Below is a small trained network, with its code and all its weights. Each question gives an input and a target symbol and asks what happens when units are switched off, that is, made to give their printed mean instead of their output.

import numpy as np


def w(rows, s, z=0):
    codes = np.array(rows[::2]) - 128.0
    scale = np.full(codes.shape[1], s)
    scale[-1] = z or s
    return codes * scale


def norm(h):
    return h / np.sqrt((h * h).mean(-1, keepdims=True) + 1e-5)


def f(y):
    return np.maximum(y, 0)


def softmax(a):
    e = np.exp(a - a.max(-1, keepdims=True))
    return e / e.sum(-1, keepdims=True)


def log_softmax(a):
    a = a - a.max(-1, keepdims=True)
    return a - np.log(np.exp(a).sum(-1, keepdims=True))


def net(x, mask):
    ids = ['αβδζθμξσφψω'.index(c) for c in x.split()]
    T = len(ids)
    res = E[ids] + P[:T]
    u = 0
    for l in range(2):
        r = norm(res)
        for j in range(2):
            rows = slice(3 * j, 3 * j + 3)
            q, k, v = (r @ M[l][rows].T for M in (Q, K, V))
            z = softmax(np.where(np.tri(T) > 0, q @ k.T / 3**0.5, -1e9)) @ v
            o = O[l][rows]
            res = res + np.where(mask[u + j], z, o[:, -1]) @ o[:, :-1]
        u += 2
        y = f(norm(res) @ A[l][:, :-1].T + A[l][:, -1])
        res = res + np.where(mask[u : u + 4], y, B[l][:, -1]) @ B[l][:, :-1]
        u += 4
    return log_softmax(norm(res)[-1] @ U[:, :-1].T + U[:, -1])


Q, K, V, O, A, B = {}, {}, {}, {}, {}, {}
E = w([
[96,105,136,142],'α',
[64,92,112,143],'β',
[31,128,116,121],'δ',
[60,82,131,98],'ζ',
[152,129,91,107],'θ',
[134,81,101,112],'μ',
[119,97,99,111],'ξ',
[198,6,133,115],'σ',
[146,51,215,124],'φ',
[85,139,220,102],'ψ',
[144,96,121,107],'ω',
],0.023)
P = w([
[169,130,88,161],'0',
[89,83,78,157],'1',
[79,72,84,136],'2',
[78,71,73,118],'3',
[82,70,80,94],'4',
[100,89,91,87],'5',
[112,96,100,72],'6',
[120,99,102,43],'7',
[133,121,111,34],'8',
[118,101,107,6],'9',
],0.014)
Q[0] = w([
[134,90,123,131],'0.h0',
[81,77,127,10],'0.h0',
[149,169,89,85],'0.h0',
[113,125,69,99],'0.h1',
[129,230,127,182],'0.h1',
[221,146,131,145],'0.h1',
],0.014)
K[0] = w([
[94,116,151,106],'0.h0',
[144,114,164,5],'0.h0',
[143,121,146,180],'0.h0',
[141,134,155,101],'0.h1',
[149,85,132,182],'0.h1',
[127,153,133,217],'0.h1',
],0.02)
V[0] = w([
[200,95,147,176],'0.h0',
[85,235,217,150],'0.h0',
[79,251,73,98],'0.h0',
[243,50,101,205],'0.h1',
[50,184,12,164],'0.h1',
[70,104,186,198],'0.h1',
],0.027)
O[0] = w([
[51,52,140,92,82],'0.h0',
[168,49,150,252,6],'0.h0',
[253,124,37,138,35],'0.h0',
[86,28,47,21,29],'0.h1',
[115,243,27,162,233],'0.h1',
[14,122,166,180,152],'0.h1',
],0.02)
A[0] = w([
[182,88,176,106,5],'0.n0',
[136,100,23,253,174],'0.n1',
[185,196,149,114,96],'0.n2',
[183,50,122,40,143],'0.n3',
],0.022,0.0029)
B[0] = w([
[159,71,102,187,131],'0.n0',
[166,212,249,103,187],'0.n1',
[103,180,163,41,249],'0.n2',
[4,98,32,112,146],'0.n3',
],0.018,0.011)
Q[1] = w([
[107,197,212,77],'1.h0',
[156,77,61,149],'1.h0',
[161,1,62,218],'1.h0',
[172,114,145,132],'1.h1',
[119,131,142,130],'1.h1',
[93,152,66,164],'1.h1',
],0.029)
K[1] = w([
[162,45,19,173],'1.h0',
[67,201,212,169],'1.h0',
[147,208,237,2],'1.h0',
[88,115,62,137],'1.h1',
[131,123,123,165],'1.h1',
[155,117,224,57],'1.h1',
],0.021)
V[1] = w([
[87,55,222,29],'1.h0',
[6,30,35,158],'1.h0',
[232,139,86,64],'1.h0',
[125,107,109,115],'1.h1',
[93,18,76,208],'1.h1',
[52,79,137,101],'1.h1',
],0.021)
O[1] = w([
[117,53,168,39,105],'1.h0',
[145,250,187,42,138],'1.h0',
[118,117,38,93,118],'1.h0',
[150,166,161,162,109],'1.h1',
[226,236,164,72,6],'1.h1',
[151,177,129,174,135],'1.h1',
],0.02,0.018)
A[1] = w([
[27,38,155,102,134],'1.n0',
[176,97,248,198,244],'1.n1',
[74,7,41,183,254],'1.n2',
[87,115,46,188,167],'1.n3',
],0.022,0.0017)
B[1] = w([
[95,114,189,213,207],'1.n0',
[251,159,146,70,189],'1.n1',
[200,37,67,92,204],'1.n2',
[96,57,142,90,249],'1.n3',
],0.026,0.012)
U = w([
[128,86,91,213,172],'α',
[124,158,123,101,183],'β',
[131,244,116,212,177],'δ',
[102,157,130,116,3],'ζ',
[208,116,79,20,194],'θ',
[120,60,207,28,171],'μ',
[141,118,125,65,74],'ξ',
[19,55,241,140,74],'σ',
[66,29,255,97,35],'φ',
[241,65,240,166,171],'ψ',
[108,94,156,76,83],'ω',
],0.0088,0.0049)

Each question gives the input, a string of symbols that net reads in full, and the target symbol t.
The units are the heads (3 rows each of Q, K, V and O) and the neurons (one row each of A and B). Each row of codes is followed by its name. A weight is (code - 128) times the scale printed after its matrix; where a second scale follows, it is the last column's (O, A, B and U).
mask holds one flag per unit, layer by layer, with each layer's heads first. A switched-off unit (its flag False) gives its mean, the last column of its rows in O or B, instead of its output. The means were averaged over made-up inputs and are rounded, as every weight is.
A unit's drop is (log p(t) with every unit on - log p(t) with that unit switched off) / (log p(t) with every unit on - log p(t) with every unit switched off).
The circuit of an input: a set's keep is (log p(t) with only the set's units on - log p(t) with every unit switched off) / (log p(t) with every unit on - log p(t) with every unit switched off). Starting from all 12 units, units are removed one at a time, each time the one whose removal leaves the highest keep (on an exact tie, the one counted first), for as long as the keep stays at least 0.8.
circuit, biggest first: the units of the circuit, biggest drop first
top k neurons: the k neurons with the biggest drops, biggest first
top k neurons in layer l: the k neurons of layer l with the biggest drops, biggest first
which heads matter: for each layer, one digit per head in row order, 1 if its drop is at least 0.15 and else 0, layers parted by /
drop of u: that unit's drop, to one decimal
input δ β δ δ δ δ φ, target α: which heads matter -> 10 / 10
input β δ φ β β δ δ ζ, target δ: circuit, biggest first -> [0.h0]
input δ θ δ δ ψ δ δ θ δ, target θ: which heads matter -> 11 / 01
input ζ δ μ σ θ ψ, target ψ: circuit, biggest first -> [0.h0, 0.h1]
input δ φ ξ δ δ θ θ θ, target θ: which heads matter -> 11 / 00
input μ δ σ δ σ ψ ψ ζ, target ψ: which heads matter -> 10 / 00
input δ φ δ δ δ δ φ δ β ξ, target α: which heads matter -> 10 / 11
input δ β μ σ δ β θ δ μ ψ, target α: circuit, biggest first -> [1.h0, 0.h0]
input ψ ψ φ, target ψ: circuit, biggest first -> [0.h0, 1.n1]
input δ δ δ δ α ψ ω, target α: top 2 neurons -> [0.n1, 1.n2]
input δ δ δ ω δ θ δ θ ζ, target θ: circuit, biggest first -> [0.h0, 0.h1]
input δ σ ζ φ φ δ δ θ, target α: top 2 neurons -> [0.n1, 1.n2]
input β ψ ξ φ β δ β δ δ β, target δ: which heads matter -> 01 / 00
input μ ω θ δ φ δ ψ δ δ, target ψ: which heads matter -> 10 / 00
input δ δ δ μ ψ μ, target ψ: which heads matter -> 11 / 00
input δ ξ δ β θ θ θ δ, target θ: circuit, biggest first -> [0.h1]
input δ φ δ β ψ β δ θ, target α: circuit, biggest first -> [1.h0, 0.h0]
input δ δ ψ θ δ θ β, target θ: top 2 neurons in layer 1 -> [1.n2, 1.n0]
input ζ ξ δ ζ δ δ β φ δ, target σ: circuit, biggest first -> [0.h0, 1.h1]
input δ δ ψ, target α: circuit, biggest first -> [0.h0]
input β θ β δ β θ ψ θ δ μ, target δ: which heads matter -> 11 / 10
input δ ξ β σ ζ δ δ ζ β, target α: circuit, biggest first -> [1.h0, 0.h0, 0.n1]
input δ β β δ β, target α: top 3 neurons -> [0.n1, 1.n3, 1.n2]
input δ ψ β θ δ δ σ ζ, target α: top 2 neurons -> [0.n1, 1.n2]
input β δ ξ θ ω α ψ θ, target ψ: drop of 0.h0 -> 0.4
input δ ψ δ μ, target α: drop of 0.h1 -> 0.0
